Read these off the matrix that follows. Rows and columns are numbered from 0.
1) Read off the entry in the bottom-right corner.
2) Read off the entry at row 1, column 0.
3) Read off the entry at row 0, column 2.
4) Read off the entry at row 1, column 1.
5) Read off the entry in row 0 and column 0.
6) Read off the entry in the top-right corner.
7) Read off the entry directly below 2.279.
8) Read off the entry just right of -0.245.
0.043	-1.138	2.423	-1.894	2.279	-0.117	-0.245	1.556	-0.491
-1.749	0.948	0.844	1.353	1.231	-0.895	1.764	1.732	-0.839
2.336	1.332	1.221	-0.362	1.264	1.279	-0.113	-0.013	0.374
1) 0.374
2) -1.749
3) 2.423
4) 0.948
5) 0.043
6) -0.491
7) 1.231
8) 1.556

m =
[[ -0.6  -1.5 -60.5 -51.1  10.9  15.0   6.2   1.9   7.3  -8.9 -27.9  -1.1
  -62.4  -3.0   4.5]
 [ 11.5  13.8  -9.9  -5.3  14.2  15.0  -6.3  16.1   3.9  23.5 -12.9  17.3
  -10.6  25.2  17.1]
 [  1.3   2.2  39.3  31.2  -8.9  -9.9  -4.1  -2.0  -3.9   7.6  17.5   4.7
   37.0   9.0  -3.4]
 [-33.2 -38.5  34.2  38.6  13.9  16.0   0.8 -24.5   4.8 -52.5  12.9 -48.2
   23.2 -58.0 -21.4]]
The entry just left of 0.8 -> 16.0
The entry just left of 10.9 is -51.1
The entry just left of the largest entry is 2.2
The entry just left of 17.1 -> 25.2
Find the entry just right of 16.1.
A: 3.9
Find the entry just right of the smallest entry.
A: -3.0
Find the entry just left of -21.4.
A: -58.0
The entry just left of -1.1 -> -27.9
Find the entry just left of 17.3.
A: -12.9
The entry just left of 23.2 is -48.2
Find the entry just right of 31.2.
A: -8.9
The entry just right of the largest entry is 31.2
The entry just left of -52.5: 4.8
The maximum: 39.3
The entry just left of 6.2 -> 15.0

Read these off the row that follows.
1) The entry just right of -39.5?
2) The entry just left of the largest entry?
3) The entry just left of -39.5?
[ 24.9 -30.2 -23.7 -31.2   6.1 -39.5 -60.4  21.5  41.6]
1) -60.4
2) 21.5
3) 6.1

[ 32.3  55.1  60.7 -17.4]
Find the entry just right of 55.1.
Answer: 60.7
Find the entry just left of the largest entry.
Answer: 55.1

[[3, -2, -7, -35, 10, -25], [5, 10, -3, -22, 36, -11], [5, 2, -4, -8, -7, -11], [0, 2, 24, 21, -2, 16], [-16, 1, -18, 0, -43, -6], [11, -2, -5, -14, 29, -11], [3, -5, -8, 20, 16, 6]]
The third largest entry -> 24
The entry just left of -25 -> 10
What is the entry just left of the smallest entry?
Answer: 0
The first entry in reading order is 3
What is the second largest entry?
Answer: 29
The entry just left of -6: -43
The entry just left of -14 -> -5
The entry just right of -43 is -6
What is the entry just right of 11?
Answer: -2

Read these off the matrix that follows.
1) Report the entry just right of -17.1.
2) Report the entry just right of the largest entry.
3) Report the first entry in reading order.
[[  9.0   5.5 -24.6   9.0 -11.7   7.1  23.1 -25.5  35.0  -0.3  31.3  25.6
   36.3   6.5  16.6]
 [-19.1  40.6 -47.4 -25.2   0.5  -1.6   0.3   3.9   3.4   5.8   0.6 -18.4
    0.9 -12.0   5.1]
 [  7.2  11.3 -43.5  26.6 -43.3  20.1 -25.0  -5.3  22.4  -8.8 -36.4  -9.1
    4.5  -2.8   1.0]
 [-34.3   1.5  23.3  62.7 -49.5  16.0  12.8  21.1  42.3  17.6 -44.6  -0.7
   -4.5 -32.3  -3.9]
 [ 12.6   3.3 -10.8 -20.0  18.9 -16.0   7.6   8.6   1.5 -30.1 -31.1  28.8
  -13.6  15.8  -7.1]
 [ 22.7  -0.1 -29.8 -17.8  19.3 -13.7  12.0   5.7  12.3 -12.4 -20.4   8.0
  -10.6  -3.7   7.4]
 [  2.9  31.4  12.4  24.4 -15.4   1.3  -1.4   7.1  14.5  -5.8 -37.6   0.6
    3.1 -22.1   1.6]
 [ 14.5   0.2  -4.4  -3.4  20.8 -17.1 -30.1   9.5  -5.2 -25.3 -24.7  24.3
  -10.8 -15.7  -1.5]
 [  4.8   6.8 -21.0 -67.4 -41.6  -0.2  29.0 -38.8  43.0   8.7  -1.0   8.6
   31.2  -0.7   1.2]
 [-46.3 -29.6  61.9 -12.3 -54.3  17.0   2.9  28.5 -26.4  15.6   6.2  20.0
   36.6   4.5  12.3]
 [-10.7 -24.3  25.1 -14.1   7.1  -5.0   5.5  16.6 -13.1   6.0  25.5  19.7
    4.6   4.5 -10.7]
 [  5.1  18.2  -4.7  -2.1  38.7  -9.5 -12.9  -0.9  -4.5 -26.1 -17.0  19.9
   -6.4  -8.5  -8.9]
 [ -0.2  -2.2   3.9  23.1 -15.4 -11.8  -4.1   4.9  11.4  20.4 -21.9  -7.8
   28.2   2.0 -20.9]
 [ -8.6  11.9 -13.4  25.6  29.4  -2.8  28.4 -21.6  -2.9 -42.9  -1.1  50.7
   -7.6 -10.6  25.3]]
1) -30.1
2) -49.5
3) 9.0
